Here is a tiny trained network, its code and every weight. The questions are about switching its units off for an input and a class, where a switched-off unit gives its printed mean instead of its output.

import numpy as np


def w(rows, s, z=0):
    codes = np.array(rows[::2]) - 128.0
    scale = np.full(codes.shape[1], s)
    scale[-1] = z or s
    return codes * scale


def norm(h):
    return h / np.sqrt((h * h).mean(-1, keepdims=True) + 1e-5)


def f(y):
    return y / 2 * (1 + np.tanh(0.7978845608 * (y + 0.044715 * y**3)))


def log_softmax(a):
    a = a - a.max(-1, keepdims=True)
    return a - np.log(np.exp(a).sum(-1, keepdims=True))


def net(x, mask):
    res = np.array(x, float).reshape(1, 8) / 4 @ E
    u = 0
    for l in range(2):
        y = f(norm(res) @ A[l][:, :-1].T + A[l][:, -1])
        res = res + np.where(mask[u : u + 16], y, B[l][:, -1]) @ B[l][:, :-1]
        u += 16
    return log_softmax(norm(res)[-1] @ U[:, :-1].T + U[:, -1])


A, B = {}, {}
E = w([
[129,129,127,126,127,127,127,130,127],'x0',
[128,128,126,129,131,127,129,128,125],'x1',
[164,87,118,117,63,51,155,75,15],'x2',
[112,111,158,151,74,164,15,246,50],'x3',
[127,127,134,131,128,130,127,128,128],'x4',
[200,126,178,45,51,201,173,134,157],'x5',
[158,52,47,133,208,213,205,181,66],'x6',
[128,128,130,128,130,128,128,129,129],'x7',
],0.0013)
A[0] = w([
[59,167,49,176,194,56,97,138,101,57],'0.n0',
[113,128,107,118,152,125,191,46,167,98],'0.n1',
[137,136,126,127,131,124,127,134,131,127],'0.n2',
[61,154,53,173,190,56,99,139,100,63],'0.n3',
[115,140,147,140,184,171,105,161,209,101],'0.n4',
[130,124,130,130,122,120,133,122,112,131],'0.n5',
[119,138,149,148,202,185,94,180,251,56],'0.n6',
[105,130,100,112,158,121,216,20,184,60],'0.n7',
[159,105,97,147,184,179,176,154,82,52],'0.n8',
[150,113,94,139,178,177,177,158,87,38],'0.n9',
[159,105,93,151,187,187,183,157,76,10],'0.n10',
[99,251,223,145,65,58,72,76,174,133],'0.n11',
[203,155,149,18,39,207,178,151,155,95],'0.n12',
[160,102,100,154,193,185,186,156,74,24],'0.n13',
[79,97,149,150,69,181,42,215,62,131],'0.n14',
[191,46,123,122,79,31,141,83,30,120],'0.n15',
],0.0028,0.0011)
B[0] = w([
[154,83,218,156,118,185,141,78,128,181],'0.n0',
[168,146,138,139,150,98,99,221,106,165],'0.n1',
[128,125,128,128,127,126,129,124,124,128],'0.n2',
[152,92,212,155,122,190,142,81,133,177],'0.n3',
[105,158,96,114,83,131,162,102,52,154],'0.n4',
[123,135,128,129,137,144,121,134,147,130],'0.n5',
[100,165,83,107,59,126,185,81,2,173],'0.n6',
[177,147,148,142,149,94,88,236,85,190],'0.n7',
[102,104,111,97,85,99,83,118,174,147],'0.n8',
[108,106,121,100,85,97,87,115,166,140],'0.n9',
[99,105,115,94,80,96,80,118,180,146],'0.n10',
[105,20,36,80,118,127,113,145,158,250],'0.n11',
[116,72,184,249,180,145,116,63,109,188],'0.n12',
[100,103,107,93,82,98,82,119,179,150],'0.n13',
[204,164,116,124,218,51,171,151,147,217],'0.n14',
[36,234,97,122,133,236,148,143,142,197],'0.n15',
],0.003,0.0022)
A[1] = w([
[144,139,140,137,128,131,67,205,80,129],'1.n0',
[102,140,145,102,71,72,80,102,171,84],'1.n1',
[176,107,174,118,92,176,144,110,142,97],'1.n2',
[162,84,193,157,110,186,129,86,139,63],'1.n3',
[172,166,144,136,155,109,76,224,83,113],'1.n4',
[149,83,103,147,150,143,167,135,37,196],'1.n5',
[109,149,153,117,85,85,97,106,153,108],'1.n6',
[113,168,163,128,80,88,105,98,124,100],'1.n7',
[158,114,158,115,101,165,136,120,135,93],'1.n8',
[108,111,137,164,162,126,108,130,142,169],'1.n9',
[170,183,107,120,178,78,188,100,171,111],'1.n10',
[76,74,87,36,47,73,56,127,239,2],'1.n11',
[190,120,175,101,76,190,155,124,153,74],'1.n12',
[148,170,105,116,166,93,193,80,182,104],'1.n13',
[158,135,125,95,98,144,141,133,127,93],'1.n14',
[34,251,93,100,59,191,171,95,58,40],'1.n15',
],0.0027,0.001)
B[1] = w([
[179,182,143,99,138,73,201,111,159,170],'1.n0',
[135,73,73,117,162,192,168,156,140,121],'1.n1',
[67,124,137,183,181,89,94,90,116,115],'1.n2',
[75,103,149,189,184,71,94,81,116,135],'1.n3',
[191,177,150,94,135,59,188,123,148,192],'1.n4',
[102,148,138,92,80,133,84,114,231,224],'1.n5',
[134,86,78,117,156,189,159,152,135,110],'1.n6',
[131,108,90,124,180,193,163,156,133,100],'1.n7',
[84,124,117,161,172,88,111,113,118,108],'1.n8',
[139,122,146,113,92,147,147,100,124,172],'1.n9',
[173,160,174,110,98,110,78,200,95,159],'1.n10',
[132,44,48,108,149,159,141,159,137,249],'1.n11',
[54,135,120,177,176,85,103,88,100,107],'1.n12',
[169,159,166,112,95,111,80,206,83,145],'1.n13',
[96,139,103,150,175,95,96,148,115,108],'1.n14',
[69,254,84,113,122,193,167,126,60,189],'1.n15',
],0.0024,0.0013)
U = w([
[112,2,18,63,108,148,113,160,191,229],'0',
[247,206,189,101,140,36,138,204,137,190],'1',
[46,250,89,114,97,205,161,106,70,95],'2',
[94,68,229,225,159,132,99,32,135,1],'3',
],0.0062,0.00048)

Each question gives the input, the list of numbers given to net, and the class t.
The units are the neurons (one row each of A and B). Each row of codes is followed by its name. A weight is (code - 128) times the scale printed after its matrix; where a second scale follows, it is the last column's (A, B and U).
mask holds one flag per neuron, layer by layer. A switched-off neuron (its flag False) gives its mean, the last column of its row in B, instead of its output. The means were averaged over made-up inputs and are rounded, as every weight is.
A unit's drop is (log p(t) with every unit on - log p(t) with that unit switched off) / (log p(t) with every unit on - log p(t) with every unit switched off).
The circuit of an input: a set's keep is (log p(t) with only the set's units on - log p(t) with every unit switched off) / (log p(t) with every unit on - log p(t) with every unit switched off). Starting from the 12 units with the biggest drops (on a tie, the unit counted first), units are removed one at a time, each time the one whose removal leaves the highest keep (on an exact tie, the one counted first), for as long as the keep stays at least 0.8.
circuit, biggest first: the units of the circuit, biggest drop first
most important unit: the unit with the biggest drop
top k neurons: the k neurons with the biggest drops, biggest first
top k neurons in layer l: the k neurons of layer l with the biggest drops, biggest first
input [0,-5,-7,-8,-8,-7,-1,1], class 1: top 3 neurons -> (0.n15, 0.n7, 0.n12)
input [3,-1,-1,7,0,-4,1,2], class 1: most important unit -> 0.n14
input [-2,7,-4,6,2,-6,-8,-6], class 0: top 2 neurons -> (0.n11, 0.n12)
input [7,2,6,-7,1,-7,5,7], class 1: top 3 neurons in layer 0 -> (0.n11, 0.n7, 0.n12)
input [-6,-8,-6,0,-1,-5,4,8], class 2: top 2 neurons in layer 0 -> (0.n6, 0.n11)
input [8,3,-8,-2,1,-5,6,3], class 2: circuit, biggest first -> (0.n6, 0.n11)
input [-6,8,6,-2,3,7,-2,-6], class 3: top 4 neurons -> (0.n12, 0.n6, 0.n4, 1.n3)
input [-5,2,-7,5,8,5,2,-1], class 2: top 4 neurons -> (0.n6, 0.n7, 0.n4, 0.n1)
input [2,1,4,5,-2,7,-2,3], class 3: top 3 neurons -> (0.n12, 0.n7, 0.n1)
input [-5,1,-6,2,-5,6,-6,-8], class 0: top 2 neurons -> (0.n11, 0.n15)
input [-4,-8,3,6,7,8,-8,-6], class 0: circuit, biggest first -> (0.n11, 1.n11)
input [8,-5,-1,-3,-7,4,2,4], class 3: top 2 neurons -> (0.n12, 0.n14)
input [8,-1,-6,-7,1,-5,-8,-1], class 0: top 2 neurons -> (0.n11, 0.n14)
input [6,-6,4,1,-6,-4,-8,-2], class 0: circuit, biggest first -> (0.n11)
input [-6,6,-8,-5,-8,-3,0,-8], class 2: top 4 neurons -> (0.n6, 0.n14, 0.n4, 1.n15)
input [-4,4,5,6,-4,-5,0,-1], class 1: circuit, biggest first -> (0.n14, 1.n4)
input [-1,8,3,5,-3,6,-4,2], class 3: top 2 neurons in layer 0 -> (0.n12, 0.n7)
input [3,-5,4,-7,1,-7,3,5], class 1: circuit, biggest first -> (0.n7, 0.n11, 1.n10)
input [-3,4,-2,0,-5,3,2,-2], class 3: top 2 neurons -> (0.n12, 0.n11)
input [-7,3,-2,-2,0,3,-5,-5], class 0: circuit, biggest first -> (0.n11)
